Here is a tiny trained network, its code and every weight. The questions are about switching its units off for an input and a class, where a switched-off unit gives its printed mean instead of its output.

import numpy as np


def w(rows, s, z=0):
    codes = np.array(rows[::2]) - 128.0
    scale = np.full(codes.shape[1], s)
    scale[-1] = z or s
    return codes * scale


def norm(h):
    return h / np.sqrt((h * h).mean(-1, keepdims=True) + 1e-5)


def f(y):
    return y / 2 * (1 + np.tanh(0.7978845608 * (y + 0.044715 * y**3)))


def log_softmax(a):
    a = a - a.max(-1, keepdims=True)
    return a - np.log(np.exp(a).sum(-1, keepdims=True))


def net(x, mask):
    res = np.array(x, float).reshape(1, 8) / 4 @ E
    u = 0
    for l in range(2):
        y = f(norm(res) @ A[l][:, :-1].T + A[l][:, -1])
        res = res + np.where(mask[u : u + 5], y, B[l][:, -1]) @ B[l][:, :-1]
        u += 5
    return log_softmax(norm(res)[-1] @ U[:, :-1].T + U[:, -1])


A, B = {}, {}
E = w([
[186,53,161,62,116,190,169],'x0',
[41,23,225,96,110,90,165],'x1',
[148,44,185,41,37,91,30],'x2',
[109,130,107,89,66,244,114],'x3',
[123,166,10,53,87,197,184],'x4',
[255,116,76,134,96,48,200],'x5',
[118,116,140,95,201,110,92],'x6',
[18,103,17,91,146,92,112],'x7',
],0.0061)
A[0] = w([
[158,104,177,84,129,106,189,81],'0.n0',
[94,147,101,120,201,105,1,80],'0.n1',
[129,111,138,226,97,229,73,50],'0.n2',
[144,91,119,177,153,149,122,196],'0.n3',
[41,174,130,118,98,76,197,2],'0.n4',
],0.0086,0.0037)
B[0] = w([
[129,104,186,176,143,64,48,171],'0.n0',
[108,187,96,102,174,101,71,252],'0.n1',
[111,98,204,96,29,123,156,198],'0.n2',
[127,200,175,109,123,140,108,197],'0.n3',
[98,9,73,201,89,108,128,156],'0.n4',
],0.011,0.0027)
A[1] = w([
[38,28,106,254,156,96,147,25],'1.n0',
[94,101,83,145,121,84,204,213],'1.n1',
[26,71,91,176,177,106,140,25],'1.n2',
[29,38,241,102,175,156,144,3],'1.n3',
[89,158,253,120,16,65,113,113],'1.n4',
],0.0067,0.0028)
B[1] = w([
[57,128,137,127,130,212,147,185],'1.n0',
[112,84,127,233,67,126,101,192],'1.n1',
[84,105,165,151,84,135,92,175],'1.n2',
[131,91,177,57,190,93,248,211],'1.n3',
[152,140,134,103,85,119,146,254],'1.n4',
],0.013,0.0041)
U = w([
[97,80,194,89,176,95,196,112],'0',
[39,87,100,178,109,160,148,170],'1',
[173,129,49,59,77,229,143,5],'2',
[196,183,142,191,171,121,151,172],'3',
[149,168,6,189,107,150,195,2],'4',
[156,142,171,97,58,151,169,89],'5',
[76,164,65,98,186,87,73,211],'6',
[222,106,136,117,74,96,126,142],'7',
],0.014,0.0032)

Each question gives the input, the list of numbers given to net, and the class t.
The units are the neurons (one row each of A and B). Each row of codes is followed by its name. A weight is (code - 128) times the scale printed after its matrix; where a second scale follows, it is the last column's (A, B and U).
mask holds one flag per neuron, layer by layer. A switched-off neuron (its flag False) gives its mean, the last column of its row in B, instead of its output. The means were averaged over made-up inputs and are rounded, as every weight is.
A unit's drop is (log p(t) with every unit on - log p(t) with that unit switched off) / (log p(t) with every unit on - log p(t) with every unit switched off).
The circuit of an input: a set's keep is (log p(t) with only the set's units on - log p(t) with every unit switched off) / (log p(t) with every unit on - log p(t) with every unit switched off). Starting from all 10 units, units are removed one at a time, each time the one whose removal leaves the highest keep (on an exact tie, the one counted first), for as long as the keep stays at least 0.8.
circuit, biggest first: the units of the circuit, biggest drop first
unit that matters most: the unit with the biggest drop
top k neurons: the k neurons with the biggest drops, biggest first
k most important neurons of layer l: the k neurons of layer l with the biggest drops, biggest first
drop when u is switched off: that unit's drop, to one decimal
input [-3,6,-8,-5,-6,5,-7,1], class 1: circuit, biggest first	(1.n0 0.n4)
input [0,-2,-8,-3,-8,2,-6,6], class 1: unit that matters most	1.n0
input [-1,-3,-7,0,-8,-8,1,-5], class 5: 2 most important neurons of layer 0	(0.n2 0.n3)
input [-4,4,-8,8,1,8,-8,3], class 1: top 2 neurons	(0.n4 1.n1)
input [-3,-2,-5,1,-5,3,-8,4], class 1: circuit, biggest first	(0.n4 1.n0)
input [-2,-1,0,4,-2,6,2,2], class 4: circuit, biggest first	(0.n0 1.n4)
input [3,2,-2,-3,1,6,2,3], class 1: 3 most important neurons of layer 0	(0.n1 0.n0 0.n2)
input [-1,8,-7,1,-7,5,-4,3], class 1: circuit, biggest first	(1.n0 1.n1)
input [7,-2,-3,-1,-7,7,5,4], class 3: 2 most important neurons of layer 1	(1.n3 1.n4)
input [3,1,4,-2,5,0,-7,6], class 1: top 2 neurons	(1.n1 1.n4)
input [0,1,6,-6,4,-1,-3,5], class 1: 2 most important neurons of layer 0	(0.n4 0.n3)
input [0,3,-6,8,-1,-6,4,-1], class 0: drop when 1.n3 is switched off	0.5
input [-6,-2,-3,4,-3,-7,-8,-8], class 5: drop when 0.n2 is switched off	0.8
input [1,-5,4,-6,-6,-2,0,2], class 6: circuit, biggest first	(0.n1)
input [1,0,-6,7,-6,-2,-8,2], class 5: drop when 0.n2 is switched off	0.6
